Here is a tiny trained network, its code and every weight. The questions are about switching its units off for an input and a class, where a switched-off unit gives its printed mean instead of its output.

import numpy as np


def w(rows, s, z=0):
    codes = np.array(rows[::2]) - 128.0
    scale = np.full(codes.shape[1], s)
    scale[-1] = z or s
    return codes * scale


def f(y):
    return y / 2 * (1 + np.tanh(0.7978845608 * (y + 0.044715 * y**3)))


def log_softmax(a):
    a = a - a.max(-1, keepdims=True)
    return a - np.log(np.exp(a).sum(-1, keepdims=True))


def net(x, mask):
    res = np.array(x, float).reshape(1, 8) / 4 @ E
    y = f(res @ A[0][:, :-1].T + A[0][:, -1])
    res = res + np.where(mask, y, B[0][:, -1]) @ B[0][:, :-1]
    return log_softmax(res[-1] @ U[:, :-1].T + U[:, -1])


A, B = {}, {}
E = w([
[111,196,95,178,109,157,87,110,227,106],'x0',
[136,153,107,168,149,83,104,94,130,144],'x1',
[156,165,77,200,155,183,142,118,153,181],'x2',
[127,156,131,125,74,90,121,141,160,173],'x3',
[155,142,111,121,115,114,108,136,140,139],'x4',
[138,106,153,150,152,197,113,50,167,252],'x5',
[228,163,117,104,125,146,188,103,179,72],'x6',
[63,59,121,179,110,207,139,87,255,115],'x7',
],0.0084)
A[0] = w([
[232,216,19,119,186,73,119,133,88,110,144],'neuron 1',
[162,27,180,62,173,155,77,60,117,175,152],'neuron 2',
[153,108,62,138,152,202,113,92,249,100,172],'neuron 3',
[116,151,155,128,129,55,51,176,9,198,29],'neuron 4',
[208,208,147,109,65,87,101,114,174,241,5],'neuron 5',
[1,87,128,161,94,165,53,112,150,195,214],'neuron 6',
],0.0059,0.0026)
B[0] = w([
[158,157,108,146,212,164,47,130,154,122,229],'neuron 1',
[152,177,89,148,180,131,112,170,161,130,196],'neuron 2',
[47,113,120,157,169,209,68,162,198,94,226],'neuron 3',
[44,164,168,132,181,254,101,93,184,65,221],'neuron 4',
[152,93,174,63,58,140,193,115,67,173,176],'neuron 5',
[153,199,127,209,182,155,60,90,207,81,254],'neuron 6',
],0.0074,0.0073)
U = w([
[146,136,93,181,143,164,27,133,221,74,248],'0',
[152,53,175,81,67,65,172,181,1,101,8],'1',
],0.009,0.0011)

Each question gives the input, the list of numbers given to net, and the class t.
The units are the neurons (one row each of A and B). Each row of codes is followed by its name. A weight is (code - 128) times the scale printed after its matrix; where a second scale follows, it is the last column's (A, B and U).
mask holds one flag per neuron, in row order. A switched-off neuron (its flag False) gives its mean, the last column of its row in B, instead of its output. The means were averaged over made-up inputs and are rounded, as every weight is.
A unit's drop is (log p(t) with every unit on - log p(t) with that unit switched off) / (log p(t) with every unit on - log p(t) with every unit switched off).
The circuit of an input: a set's keep is (log p(t) with only the set's units on - log p(t) with every unit switched off) / (log p(t) with every unit on - log p(t) with every unit switched off). Starting from all 6 units, units are removed one at a time, each time the one whose removal leaves the highest keep (on an exact tie, the one counted first), for as long as the keep stays at least 0.8.
circuit, biggest first: the units of the circuit, biggest drop first
top k neurons: the k neurons with the biggest drops, biggest first
drop when u is switched off: that unit's drop, to one decimal
input [2,3,-8,-8,-2,0,-4,-2], class 1: circuit, biggest first -> (neuron 3; neuron 1)
input [-8,-4,5,-4,4,-8,-7,-6], class 0: top neuron -> (neuron 4)
input [-8,0,-2,-1,5,-4,6,-7], class 0: top 3 neurons -> (neuron 1; neuron 4; neuron 5)
input [-2,-5,5,3,-3,5,4,-6], class 1: circuit, biggest first -> (neuron 6; neuron 5)
input [6,7,-4,6,-8,6,0,-6], class 1: top 4 neurons -> (neuron 5; neuron 3; neuron 6; neuron 2)
input [-4,-5,8,-1,-4,-1,-3,-2], class 1: circuit, biggest first -> (neuron 6; neuron 3)
input [-2,-2,-5,1,1,7,6,-7], class 1: top 2 neurons -> (neuron 6; neuron 5)
input [8,-5,-6,8,6,1,4,-4], class 1: circuit, biggest first -> (neuron 5; neuron 6)
input [-6,3,5,8,-8,-5,0,0], class 1: top 2 neurons -> (neuron 6; neuron 3)
input [-8,3,-1,2,5,-5,-2,-8], class 0: top 2 neurons -> (neuron 4; neuron 1)
input [-8,5,0,-3,-2,-5,-6,-8], class 0: top 2 neurons -> (neuron 4; neuron 1)
input [-4,0,-5,-4,4,-1,5,-1], class 1: top 3 neurons -> (neuron 6; neuron 3; neuron 4)
input [-1,-5,-8,-8,-3,7,-6,-8], class 0: top 2 neurons -> (neuron 4; neuron 2)
input [-5,5,-5,-5,-1,-5,1,-5], class 0: top 3 neurons -> (neuron 4; neuron 1; neuron 5)
input [-8,-1,6,2,-7,0,-8,-5], class 0: drop when neuron 4 is switched off -> 2.5
input [-7,-5,6,3,3,-8,-1,-8], class 0: drop when neuron 4 is switched off -> 0.7
input [2,1,-3,-1,4,4,6,-7], class 1: drop when neuron 5 is switched off -> 0.5
